(in the rows, 128 means zero)
Group, then class:
[151 143 122 115  92 135 101 138 152 105  82 107 172 121 105  48  91 119
 114 128 153 158 171  42] -> qg/M
[118 120 147 132 117  94 159 109 114 141 165 153 145 140 142 126 146  90
 153 142 191  95 149 117] -> cf/Z
[ 93  86 122 149  62 119 130 119 127 120 123 126 163 116  96  99 144 104
  86 161 176 111 137  43] -> qg/N
[180 140 142 175 206 133 120 132 109 106  80 119 148 143 137 141  92  96
 112 114 137 127  91 202] -> Tn/G
[170 135 127 170 143 136 142 118 130  85  94 104 147 107 148 135 150 124
 101 110 132 127 103 134] -> tj/F
[154  87 144 151 102 122 140  80 140  95 109 141 121 122 138  61 124 143
 134 109 165 104 104  82] -> cf/E
[155 114 144 144 142 173 110 130 165 116  91 125 181 162 117 114 157 128
 136 107 159 112 137 130] -> tj/K
[169 143 132 141 230 187 154 111 132 113  85 113 160 186 128 117 175 117
 156  95 155 111 116 175] -> tj/K
[161 112 133 129 171 155 124 119 109  83  78 119 150 138 138  97 131 143
 136 109 122 129 107 143] -> tj/F
[119 125 105 141 119 118 117 141 180 113 105 106 158 128 108  51  69 113
 134 121 146 146 153  62] -> qg/M
[103 126 153 146  67 105 155 112 107 150 156 165 156 116 135 103 159 118
 114 126 192  82 164  74] -> cf/E
[194 135 130 122 180 158 131 136 107 103  71 130 155 150 144 141 186 125
 173  89 122 129 136 186] -> tj/F
[104 139 123 144  95 153 131 132 139 118 138 107 137 100  91  85  75 126
  72 147 155 134 127  57] -> qg/N
[113 131 121 132 111 115 110 132 160 117 118 101 168 136 130  87 150 117
 110 139 134 136 135  78] -> qg/M
[111  94 114 138 175 170 138 131 170 111 111 131 136 153 120 114 174 127
 165 106 127 124 151 139] -> tj/F
[148 170 121 112  78 120 124 103  71 123  96 111 144 102  89   4  47 129
 107 131 171 141 135  54] -> qg/M
[138 138 143 102  99  78 150  99  80 135 132 141 142 142 162 139 136 104
 163 150 177 107 139 132] -> cf/Z
[139 141 125 143 155 129 128 140 157  80  92 110 159 120 128  40  65 119
 114 118 162 144 132  60] -> qg/M
[118 113 145 115  86 115 131  90 135 102 132 124 149 125 144  48 149 146
 125 137 169 107 131  23] -> cf/E
[179 195 124 133 122 154 117 126 127 142 101 114 128 130 106 155 125 131
 120 106 102 136 117 172] -> Tn/Y
[181 162 123 138 152 144 147 116 103 106 109 109 115 122 144 128 139 141
 125  95 108 131 112 163] -> Tn/Y
[155 161 142 147 151 138 135 142 129  90 127 102 140 107 165 127 121 154
  80 101 115 118 117 132] -> Tn/Y
[142 161 130 126 150 117 113 122 141 128 121 111 148 140 137  63 130 132
 125  97 123 136 143 111] -> Tn/Y
[163 130 134 114 192 116 126 132  59  92  85 111 133 133 178 136 170 137
 118 120  87 128 104 197] -> Tn/G
[158 102 129 142 187 154 132 125 126  71  61 117 169 155 124 102 134 105
 152 127 158 125 113 120] -> tj/K
[143 164 118 137 106 183 128 140 103 114 100 109 146 101  93  85 101 142
  87 118 143 144 136  88] -> qg/M
[172 136 134 139 159 143 142 143  55 110  87 131 139 120 140 147 162 127
 123 111 124 118 128 168] -> tj/F
[111 180 127 112 103 149  95 157 168 147 127 113 175 133  81  50  38 115
 104 132 163 156 162  38] -> qg/M

Group, then class:
[108 126 138  84 138 134 148 133 124 188 120 131 165 254 113  78 136 126
  99 139 118 158  70 142] -> Rj/gm
[125 121 128  94  90 116 132 107 133 168 157 148  69 129 106 120 127 129
 116 131 124 135  91  84] -> Rj/nt
[146  96 112 136 130 106 106 137 122  15 111 137 104 144 177 156 119 121
 130 124 162 137 150 130] -> jd/Pp
[153 128 113 109 154 129 147 156 131 125 105 129 139 124 139 129 119 141
 119 126 134 124 105 184] -> Rj/gr
[121 123 137  71 132 136 147 133 131 157 117 134 137 147 137  94 129 139
 102 137 147 159  70 184] -> Rj/gr
[125 101 125  85 122 134 149 102 138 151 136 133  97 150 131 120 127 141
 150 141 134 145  79 105] -> Rj/nt
[120 108 160  74 161 135 155 143 122 181 112 130 171 136 126  73 135 127
 116 141 120 166  63 157] -> Rj/gm
[121 122 138  85 137 123 135 132 128 176 123 138 137 137 118  93 131 123
  91 133 137 157  76 157] -> Rj/gr
[100 132 113  79 120 121 152 133 124 143 122 144 117 137 113 109 130 124
 114 144 124 146  73 127] -> Rj/gr
[146 117 134 107 133 123 130 132 132 148 121 135 115 138 129 116 128 132
  99 130 145 151  84 182] -> Rj/gr
[121 151 145 126 157 145 116 148 131 159 119 120 199 138 151  90 138 122
  90 139 143 164  95 228] -> jd/Fd
[106 118 145  68 135 137 141 152 117 198 116 130 148 117 111  63 121 138
  89 146 123 150  70 153] -> Rj/gm
[147  94 122  74 138 119 146 139 122 121 112 140 108 144 142 116 121 135
 129 146 141 157  77 151] -> Rj/gr
[110 164 153 143 178 125 147 143 125 207 139 120 232 144 127  83 130  90
 121 156 119 189  88 248] -> jd/Pp
[145 115 125  88 130 128 138 135 134 145 110 133 115 145 131 112 127 150
  92 125 139 129  85 147] -> Rj/gm
[135 112 118  73 122 142 143 138 130 155 125 136  94 135 111 115 122 155
  91 124 131 111  84 113] -> Rj/nt
[137 127 127 101 132 108 139 130 124 135 125 136 115 137 134 120 125 117
 114 138 144 155  85 188] -> Rj/gr
